Below are the code and all the weights of a small trained network. Each question names an input and a class and asks about switching units off, where a switched-off unit gives its printed mean instead of its output.

import numpy as np


def w(rows, s, z=0):
    codes = np.array(rows[::2]) - 128.0
    scale = np.full(codes.shape[1], s)
    scale[-1] = z or s
    return codes * scale


def norm(h):
    return h / np.sqrt((h * h).mean(-1, keepdims=True) + 1e-5)


def f(y):
    return y / 2 * (1 + np.tanh(0.7978845608 * (y + 0.044715 * y**3)))


def log_softmax(a):
    a = a - a.max(-1, keepdims=True)
    return a - np.log(np.exp(a).sum(-1, keepdims=True))


def net(x, mask):
    res = np.array(x, float).reshape(1, 3) / 4 @ E
    u = 0
    for l in range(2):
        y = f(norm(res) @ A[l][:, :-1].T + A[l][:, -1])
        res = res + np.where(mask[u : u + 16], y, B[l][:, -1]) @ B[l][:, :-1]
        u += 16
    return log_softmax(norm(res)[-1] @ U[:, :-1].T + U[:, -1])


A, B = {}, {}
E = w([
[146,79,111,93,89],'x0',
[200,120,43,58,190],'x1',
[249,127,121,195,151],'x2',
],0.012)
A[0] = w([
[3,154,162,30,161,150],'0.n1',
[79,65,199,174,47,165],'0.n2',
[171,32,110,77,22,3],'0.n3',
[84,154,131,244,169,167],'0.n4',
[165,155,28,71,159,104],'0.n5',
[139,158,166,115,21,22],'0.n6',
[178,209,76,101,140,197],'0.n7',
[158,117,128,86,2,105],'0.n8',
[163,74,120,170,177,122],'0.n9',
[142,69,34,123,17,64],'0.n10',
[144,156,41,85,159,173],'0.n11',
[155,130,104,36,157,69],'0.n12',
[223,140,124,172,91,198],'0.n13',
[109,209,166,157,184,174],'0.n14',
[127,160,206,121,49,29],'0.n15',
[103,57,185,61,121,63],'0.n16',
],0.0091,0.0025)
B[0] = w([
[201,114,152,91,184,254],'0.n1',
[154,100,50,176,119,231],'0.n2',
[99,93,81,91,182,171],'0.n3',
[125,60,109,131,97,191],'0.n4',
[120,140,101,103,2,203],'0.n5',
[112,168,85,107,111,148],'0.n6',
[150,39,110,116,89,180],'0.n7',
[150,156,112,154,158,159],'0.n8',
[104,101,181,117,129,155],'0.n9',
[126,61,45,139,195,162],'0.n10',
[87,82,127,90,29,192],'0.n11',
[86,118,153,170,65,172],'0.n12',
[136,82,208,100,125,200],'0.n13',
[83,74,58,150,188,177],'0.n14',
[123,129,121,143,88,163],'0.n15',
[100,199,192,134,156,152],'0.n16',
],0.0079,0.0074)
A[1] = w([
[153,39,66,28,18,134],'1.n1',
[124,201,107,155,143,138],'1.n2',
[125,43,55,169,182,171],'1.n3',
[145,134,107,93,114,3],'1.n4',
[77,3,80,197,84,198],'1.n5',
[134,196,176,142,224,250],'1.n6',
[195,168,82,118,37,96],'1.n7',
[146,25,99,200,44,211],'1.n8',
[2,192,147,57,127,251],'1.n9',
[168,33,125,84,156,196],'1.n10',
[27,176,140,126,105,145],'1.n11',
[64,166,243,131,184,116],'1.n12',
[191,40,233,123,92,190],'1.n13',
[52,173,135,253,124,158],'1.n14',
[147,168,141,41,146,77],'1.n15',
[111,65,45,140,60,40],'1.n16',
],0.0083,0.0025)
B[1] = w([
[117,56,122,132,127,253],'1.n1',
[126,79,118,134,156,118],'1.n2',
[140,153,108,48,154,199],'1.n3',
[74,144,93,107,148,124],'1.n4',
[103,140,62,78,114,254],'1.n5',
[122,106,86,91,163,138],'1.n6',
[134,101,49,145,70,152],'1.n7',
[136,163,124,53,103,253],'1.n8',
[255,98,164,106,73,183],'1.n9',
[57,150,159,76,142,206],'1.n10',
[174,123,136,170,118,151],'1.n11',
[184,88,101,109,147,146],'1.n12',
[131,119,161,84,143,193],'1.n13',
[122,37,82,100,96,178],'1.n14',
[137,75,181,150,83,136],'1.n15',
[85,152,69,165,138,189],'1.n16',
],0.008,0.0095)
U = w([
[94,14,90,142,2,254],'0',
[90,52,56,58,180,254],'1',
[185,21,197,103,71,254],'2',
[17,147,77,93,180,61],'3',
[97,61,93,197,204,2],'4',
[126,190,177,166,174,2],'5',
[73,248,189,164,116,2],'6',
[74,186,162,194,80,2],'7',
],0.0074,0.0025)

Each question gives the input, the list of numbers given to net, and the class t.
The units are the neurons (one row each of A and B). Each row of codes is followed by its name. A weight is (code - 128) times the scale printed after its matrix; where a second scale follows, it is the last column's (A, B and U).
mask holds one flag per neuron, layer by layer. A switched-off neuron (its flag False) gives its mean, the last column of its row in B, instead of its output. The means were averaged over made-up inputs and are rounded, as every weight is.
A unit's drop is (log p(t) with every unit on - log p(t) with that unit switched off) / (log p(t) with every unit on - log p(t) with every unit switched off).
top k neurons: the k neurons with the biggest drops, biggest first
k most important neurons of layer l: the k neurons of layer l with the biggest drops, biggest first
drop of u: that unit's drop, to one decimal
input [6,0,-8], class 2: 2 most important neurons of layer 0	[0.n16; 0.n14]
input [-5,6,5], class 0: top 3 neurons	[0.n5; 0.n1; 0.n11]
input [0,-6,-8], class 2: top 2 neurons	[1.n9; 0.n1]
input [3,0,-5], class 2: top 2 neurons	[0.n16; 1.n9]
input [-6,8,-8], class 0: top 3 neurons	[0.n5; 0.n11; 0.n12]
input [-6,-4,5], class 1: most important neuron of layer 0	[0.n14]
input [-4,-5,-6], class 2: 3 most important neurons of layer 0	[0.n1; 0.n10; 0.n7]
input [-3,1,-4], class 2: 2 most important neurons of layer 1	[1.n15; 1.n5]
input [8,-5,0], class 1: 3 most important neurons of layer 0	[0.n3; 0.n10; 0.n5]
input [2,2,-4], class 2: 2 most important neurons of layer 0	[0.n2; 0.n16]
input [-4,-1,-6], class 2: top 3 neurons	[1.n9; 0.n10; 1.n5]
input [-3,-2,-2], class 3: 2 most important neurons of layer 1	[1.n9; 1.n1]
input [2,-3,-7], class 2: drop of 0.n1	0.2
input [1,7,1], class 0: drop of 0.n12	0.1
input [-2,4,-2], class 0: drop of 0.n5	0.2
input [7,-4,-2], class 1: most important neuron of layer 1	[1.n3]
